Here is a tiny trained network, its code and every weight. The questions are about switching its units off for an input and a class, where a switched-off unit gives its printed mean instead of its output.

import numpy as np


def w(rows, s, z=0):
    codes = np.array(rows[::2]) - 128.0
    scale = np.full(codes.shape[1], s)
    scale[-1] = z or s
    return codes * scale


def f(y):
    return np.maximum(y, 0)


def log_softmax(a):
    a = a - a.max(-1, keepdims=True)
    return a - np.log(np.exp(a).sum(-1, keepdims=True))


def net(x, mask):
    res = np.array(x, float).reshape(1, 4) / 4 @ E
    y = f(res @ A[0][:, :-1].T + A[0][:, -1])
    res = res + np.where(mask, y, B[0][:, -1]) @ B[0][:, :-1]
    return log_softmax(res[-1] @ U[:, :-1].T + U[:, -1])


A, B = {}, {}
E = w([
[9,29,95],'x0',
[136,109,237],'x1',
[129,233,98],'x2',
[66,254,207],'x3',
],0.0097)
A[0] = w([
[54,160,162,226],'N1',
[98,95,231,96],'N2',
[179,116,176,140],'N3',
[109,150,164,83],'N4',
[170,171,105,70],'N5',
[116,207,127,176],'N6',
[239,85,124,119],'N7',
[155,145,122,167],'N8',
[163,78,160,143],'N9',
[215,177,88,166],'N10',
[196,160,101,148],'N11',
[163,202,136,168],'N12',
[62,193,233,137],'N13',
[193,87,79,193],'N14',
[94,80,198,214],'N15',
[114,187,103,254],'N16',
[135,65,105,191],'N17',
[43,155,10,245],'N18',
],0.014,0.005)
B[0] = w([
[13,102,128,216],'N1',
[177,157,125,202],'N2',
[255,177,84,174],'N3',
[55,159,173,161],'N4',
[139,154,154,170],'N5',
[137,68,217,208],'N6',
[152,202,248,209],'N7',
[182,88,157,161],'N8',
[105,176,109,178],'N9',
[232,40,172,217],'N10',
[200,53,184,192],'N11',
[132,116,152,210],'N12',
[29,123,149,252],'N13',
[117,93,239,216],'N14',
[113,143,86,211],'N15',
[134,83,103,205],'N16',
[46,71,123,202],'N17',
[146,84,62,241],'N18',
],0.0082,0.014)
U = w([
[147,213,62,1],'0',
[90,157,186,110],'1',
[93,120,51,190],'2',
[156,247,140,145],'3',
[195,104,139,133],'4',
[118,106,135,120],'5',
],0.014,0.0069)

Each question gives the input, the list of numbers given to net, and the class t.
The units are the neurons (one row each of A and B). Each row of codes is followed by its name. A weight is (code - 128) times the scale printed after its matrix; where a second scale follows, it is the last column's (A, B and U).
mask holds one flag per neuron, in row order. A switched-off neuron (its flag False) gives its mean, the last column of its row in B, instead of its output. The means were averaged over made-up inputs and are rounded, as every weight is.
A unit's drop is (log p(t) with every unit on - log p(t) with that unit switched off) / (log p(t) with every unit on - log p(t) with every unit switched off).
The circuit of an input: a set's keep is (log p(t) with only the set's units on - log p(t) with every unit switched off) / (log p(t) with every unit on - log p(t) with every unit switched off). Starting from the 12 units with the biggest drops (on a tie, the unit counted first), units are removed one at a time, each time the one whose removal leaves the highest keep (on an exact tie, the one counted first), for as long as the keep stays at least 0.8.
units of the circuit, in order: the units of the circuit, biggest drop first
most important unit: the unit with the biggest drop
top k neurons: the k neurons with the biggest drops, biggest first
drop when u is switched off: that unit's drop, to one decimal
input [-8,8,0,2], class 4: most important unit -> N3
input [5,5,1,1], class 2: units of the circuit, in order -> [N7, N14, N6]
input [4,4,-2,-8], class 1: units of the circuit, in order -> [N7, N18, N10]
input [-6,4,-4,0], class 3: units of the circuit, in order -> [N7, N18, N6, N3]
input [-5,7,1,-2], class 3: units of the circuit, in order -> [N7, N18, N3]
input [3,7,-5,-8], class 1: units of the circuit, in order -> [N7, N10]
input [-5,7,6,0], class 4: top 2 neurons -> [N10, N3]
input [3,6,1,-8], class 1: drop when N13 is switched off -> -0.1
input [-2,-2,8,2], class 4: drop when N10 is switched off -> 0.1
input [-6,-4,3,8], class 1: drop when N4 is switched off -> 0.1
